Below is a small trained network, with its code and all its weights. Each question gives an input and a target symbol and asks what happens when units are switched off, that is, made to give their printed mean instead of their output.

import numpy as np


def w(rows, s, z=0):
    codes = np.array(rows[::2]) - 128.0
    scale = np.full(codes.shape[1], s)
    scale[-1] = z or s
    return codes * scale


def f(y):
    return np.maximum(y, 0)


def softmax(a):
    e = np.exp(a - a.max(-1, keepdims=True))
    return e / e.sum(-1, keepdims=True)


def log_softmax(a):
    a = a - a.max(-1, keepdims=True)
    return a - np.log(np.exp(a).sum(-1, keepdims=True))


def net(x, mask):
    ids = ['ΦΨαβγδεζηθμξστω'.index(c) for c in x.split()]
    T = len(ids)
    res = E[ids] + P[:T]
    r = res
    for j in range(3):
        rows = slice(2 * j, 2 * j + 2)
        q, k, v = (r @ M[0][rows].T for M in (Q, K, V))
        z = softmax(np.where(np.tri(T) > 0, q @ k.T / 2**0.5, -1e9)) @ v
        o = O[0][rows]
        res = res + np.where(mask[j], z, o[:, -1]) @ o[:, :-1]
    y = f(res @ A[0][:, :-1].T + A[0][:, -1])
    res = res + np.where(mask[3:11], y, B[0][:, -1]) @ B[0][:, :-1]
    return log_softmax(res[-1] @ U[:, :-1].T + U[:, -1])


Q, K, V, O, A, B = {}, {}, {}, {}, {}, {}
E = w([
[105,177,122,128],'Φ',
[152,19,172,151],'Ψ',
[125,164,131,138],'α',
[47,128,142,115],'β',
[122,163,130,136],'γ',
[50,110,130,154],'δ',
[77,73,159,125],'ε',
[155,156,217,16],'ζ',
[35,150,81,174],'η',
[96,182,120,124],'θ',
[125,62,143,185],'μ',
[114,46,175,157],'ξ',
[200,96,123,36],'σ',
[171,143,6,144],'τ',
[132,174,33,63],'ω',
],0.023)
P = w([
[165,155,228,168],'0',
[119,114,211,138],'1',
[95,98,192,115],'2',
[91,96,176,97],'3',
[82,94,158,79],'4',
[81,95,143,66],'5',
[88,89,135,46],'6',
[81,91,124,36],'7',
[95,78,123,17],'8',
[101,75,108,1],'9',
[69,98,102,31],'10',
],0.0092)
Q[0] = w([
[124,70,183,128],'head 0',
[50,134,147,162],'head 0',
[211,250,183,105],'head 1',
[50,63,184,88],'head 1',
[86,34,115,131],'head 2',
[52,44,90,134],'head 2',
],0.012)
K[0] = w([
[120,133,155,79],'head 0',
[133,112,116,43],'head 0',
[107,94,185,254],'head 1',
[99,106,134,26],'head 1',
[188,41,58,72],'head 2',
[104,115,33,64],'head 2',
],0.012)
V[0] = w([
[88,76,181,127],'head 0',
[70,73,132,245],'head 0',
[12,235,254,145],'head 1',
[110,189,24,149],'head 1',
[192,160,34,185],'head 2',
[124,20,47,229],'head 2',
],0.0097)
O[0] = w([
[95,149,157,225,212],'head 0',
[42,180,172,169,82],'head 0',
[177,209,138,156,139],'head 1',
[42,155,172,248,2],'head 1',
[90,147,2,192,16],'head 2',
[202,151,87,244,73],'head 2',
],0.007,0.0076)
A[0] = w([
[218,81,106,78,152],'neuron 0',
[151,132,56,91,153],'neuron 1',
[184,251,121,97,118],'neuron 2',
[201,163,127,47,19],'neuron 3',
[106,201,147,104,202],'neuron 4',
[174,81,99,254,147],'neuron 5',
[211,84,183,89,254],'neuron 6',
[164,101,124,145,41],'neuron 7',
],0.0095,0.0068)
B[0] = w([
[49,157,77,160,212],'neuron 0',
[166,169,201,127,159],'neuron 1',
[128,59,46,163,163],'neuron 2',
[102,116,134,223,179],'neuron 3',
[114,191,92,71,170],'neuron 4',
[179,52,76,154,150],'neuron 5',
[173,164,123,108,251],'neuron 6',
[94,91,117,1,131],'neuron 7',
],0.0096,0.021)
U = w([
[118,100,103,156,24],'Φ',
[223,47,132,118,54],'Ψ',
[115,92,96,157,3],'α',
[118,236,136,43,8],'β',
[127,98,109,152,10],'γ',
[14,170,254,213,178],'δ',
[138,125,247,78,91],'ε',
[221,230,20,108,236],'ζ',
[61,160,86,241,73],'η',
[110,89,118,154,12],'θ',
[182,76,116,217,145],'μ',
[171,90,247,169,191],'ξ',
[106,55,116,23,184],'σ',
[99,67,3,202,82],'τ',
[4,19,179,185,201],'ω',
],0.0086,0.0049)

Each question gives the input, a string of symbols that net reads in full, and the target symbol t.
The units are the heads (2 rows each of Q, K, V and O) and the neurons (one row each of A and B). Each row of codes is followed by its name. A weight is (code - 128) times the scale printed after its matrix; where a second scale follows, it is the last column's (O, A, B and U).
mask holds one flag per unit, heads first, then neurons. A switched-off unit (its flag False) gives its mean, the last column of its rows in O or B, instead of its output. The means were averaged over made-up inputs and are rounded, as every weight is.
A unit's drop is (log p(t) with every unit on - log p(t) with that unit switched off) / (log p(t) with every unit on - log p(t) with every unit switched off).
The circuit of an input: a set's keep is (log p(t) with only the set's units on - log p(t) with every unit switched off) / (log p(t) with every unit on - log p(t) with every unit switched off). Starting from all 11 units, units are removed one at a time, each time the one whose removal leaves the highest keep (on an exact tie, the one counted first), for as long as the keep stays at least 0.8.
units of the circuit, in order: the units of the circuit, biggest drop first
unit that matters most: the unit with the biggest drop
k most important neurons: the k neurons with the biggest drops, biggest first
heads that matter: for each layer, one digit per head in row order, 1 if its drop is at least 0.15 and else 0, layers parted by /
input σ η δ ω δ δ τ Φ Ψ ξ η, target τ: units of the circuit, in order	(head 2; neuron 5)
input ξ ζ δ Ψ, target ζ: unit that matters most	neuron 6
input μ γ ξ μ γ σ ξ σ ζ, target ζ: units of the circuit, in order	(head 2; neuron 6)
input Φ Φ Ψ δ Φ η δ β δ, target δ: units of the circuit, in order	(head 0; head 1)
input δ η δ ξ θ Ψ σ δ, target σ: units of the circuit, in order	(head 1; head 0)
input σ ξ ξ δ ω ω μ σ, target β: heads that matter	100
input ξ τ σ θ σ ζ ξ δ β ε, target ζ: units of the circuit, in order	(head 1; neuron 6)
input δ ξ γ θ θ μ, target μ: units of the circuit, in order	(head 2; neuron 5; head 1)
input δ ω δ Ψ, target ω: heads that matter	011
input ω σ ζ Ψ β β, target ζ: heads that matter	110
input ξ γ ξ, target ξ: heads that matter	101
input δ δ ξ θ ω ξ η Ψ τ ξ δ, target τ: heads that matter	011
input μ ω δ ε ω η γ η, target ω: units of the circuit, in order	(head 1; neuron 6)
input σ Φ ξ τ ω σ ω, target β: heads that matter	010
input α τ ε ξ, target τ: units of the circuit, in order	(head 2)
input ξ Φ β θ μ ε, target ε: heads that matter	001
input ε σ γ ε τ ζ Ψ, target ζ: 2 most important neurons	(neuron 1; neuron 6)
input β α δ, target δ: 2 most important neurons	(neuron 6; neuron 5)
input β ξ σ θ ω μ, target ω: 2 most important neurons	(neuron 6; neuron 4)
input σ ω μ δ, target ω: heads that matter	011
